Here is a tiny trained network, its code and every weight. The questions are about switching its units off for an input and a class, where a switched-off unit gives its printed mean instead of its output.

import numpy as np


def w(rows, s, z=0):
    codes = np.array(rows[::2]) - 128.0
    scale = np.full(codes.shape[1], s)
    scale[-1] = z or s
    return codes * scale


def f(y):
    return y / 2 * (1 + np.tanh(0.7978845608 * (y + 0.044715 * y**3)))


def log_softmax(a):
    a = a - a.max(-1, keepdims=True)
    return a - np.log(np.exp(a).sum(-1, keepdims=True))


def net(x, mask):
    res = np.array(x, float).reshape(1, 5) / 4 @ E
    y = f(res @ A[0][:, :-1].T + A[0][:, -1])
    res = res + np.where(mask, y, B[0][:, -1]) @ B[0][:, :-1]
    return log_softmax(res[-1] @ U[:, :-1].T + U[:, -1])


A, B = {}, {}
E = w([
[41,65,208,161],'x0',
[90,196,197,12],'x1',
[117,120,113,109],'x2',
[145,141,152,157],'x3',
[45,215,76,208],'x4',
],0.012)
A[0] = w([
[250,37,162,47,62],'N0',
[184,183,83,112,79],'N1',
[128,83,21,228,7],'N2',
[130,122,111,168,165],'N3',
[109,170,165,88,118],'N4',
[25,115,154,155,39],'N5',
[72,167,119,64,43],'N6',
[168,172,94,99,92],'N7',
[60,227,116,167,3],'N8',
[35,189,50,176,68],'N9',
[82,224,58,152,152],'N10',
[83,253,197,80,38],'N11',
[150,206,175,18,62],'N12',
[157,190,74,117,112],'N13',
[203,212,103,100,145],'N14',
[53,104,186,146,84],'N15',
[175,66,89,180,16],'N16',
[172,166,75,106,118],'N17',
[76,100,152,135,84],'N18',
],0.014,0.002)
B[0] = w([
[135,238,207,63,236],'N0',
[88,41,157,212,190],'N1',
[171,115,45,134,252],'N2',
[133,137,90,78,165],'N3',
[155,107,84,137,178],'N4',
[73,107,152,159,188],'N5',
[155,129,96,131,182],'N6',
[108,89,144,144,177],'N7',
[159,191,177,104,217],'N8',
[137,229,147,87,242],'N9',
[108,209,190,125,236],'N10',
[189,108,2,98,227],'N11',
[163,119,84,149,238],'N12',
[72,60,173,190,193],'N13',
[66,79,145,174,208],'N14',
[70,42,148,206,183],'N15',
[166,123,68,124,190],'N16',
[85,70,174,143,185],'N17',
[118,83,164,180,158],'N18',
],0.011,0.018)
U = w([
[127,180,156,112,254],'0',
[179,82,8,140,63],'1',
[44,43,138,174,47],'2',
],0.015,0.0037)

Each question gives the input, the list of numbers given to net, and the class t.
The units are the neurons (one row each of A and B). Each row of codes is followed by its name. A weight is (code - 128) times the scale printed after its matrix; where a second scale follows, it is the last column's (A, B and U).
mask holds one flag per neuron, in row order. A switched-off neuron (its flag False) gives its mean, the last column of its row in B, instead of its output. The means were averaged over made-up inputs and are rounded, as every weight is.
A unit's drop is (log p(t) with every unit on - log p(t) with that unit switched off) / (log p(t) with every unit on - log p(t) with every unit switched off).
The circuit of an input: a set's keep is (log p(t) with only the set's units on - log p(t) with every unit switched off) / (log p(t) with every unit on - log p(t) with every unit switched off). Starting from the 12 units with the biggest drops (on a tie, the unit counted first), units are removed one at a time, each time the one whose removal leaves the highest keep (on an exact tie, the one counted first), for as long as the keep stays at least 0.8.
circuit, biggest first: the units of the circuit, biggest drop first
k most important neurons: the k neurons with the biggest drops, biggest first
drop when u is switched off: that unit's drop, to one decimal
input [-3,-1,-5,6,2], class 2: 2 most important neurons -> N0; N9
input [-1,-7,-6,6,8], class 0: circuit, biggest first -> N9
input [8,-8,6,3,-4], class 1: 2 most important neurons -> N16; N2
input [0,7,-6,2,-5], class 1: 2 most important neurons -> N11; N12
input [5,6,4,3,-5], class 1: 2 most important neurons -> N11; N10
input [-7,-3,2,0,8], class 0: 2 most important neurons -> N9; N10
input [-7,-6,0,3,2], class 2: 4 most important neurons -> N11; N13; N1; N17
input [-4,-8,7,8,-8], class 0: 3 most important neurons -> N0; N11; N12
input [0,5,-7,-7,4], class 1: 2 most important neurons -> N11; N0
input [-8,6,8,5,1], class 2: 3 most important neurons -> N14; N13; N1
input [8,8,7,-6,-2], class 1: 2 most important neurons -> N11; N12
input [5,-1,-3,2,-6], class 0: drop when N0 is switched off -> 2.7
input [-6,2,-4,3,-5], class 2: drop when N8 is switched off -> 0.1
input [-8,6,8,-6,2], class 2: drop when N17 is switched off -> 0.1
input [-3,-2,7,7,-6], class 0: drop when N15 is switched off -> 0.0
input [-2,-2,0,-7,-2], class 0: circuit, biggest first -> N11
input [3,6,6,1,5], class 1: 2 most important neurons -> N11; N0
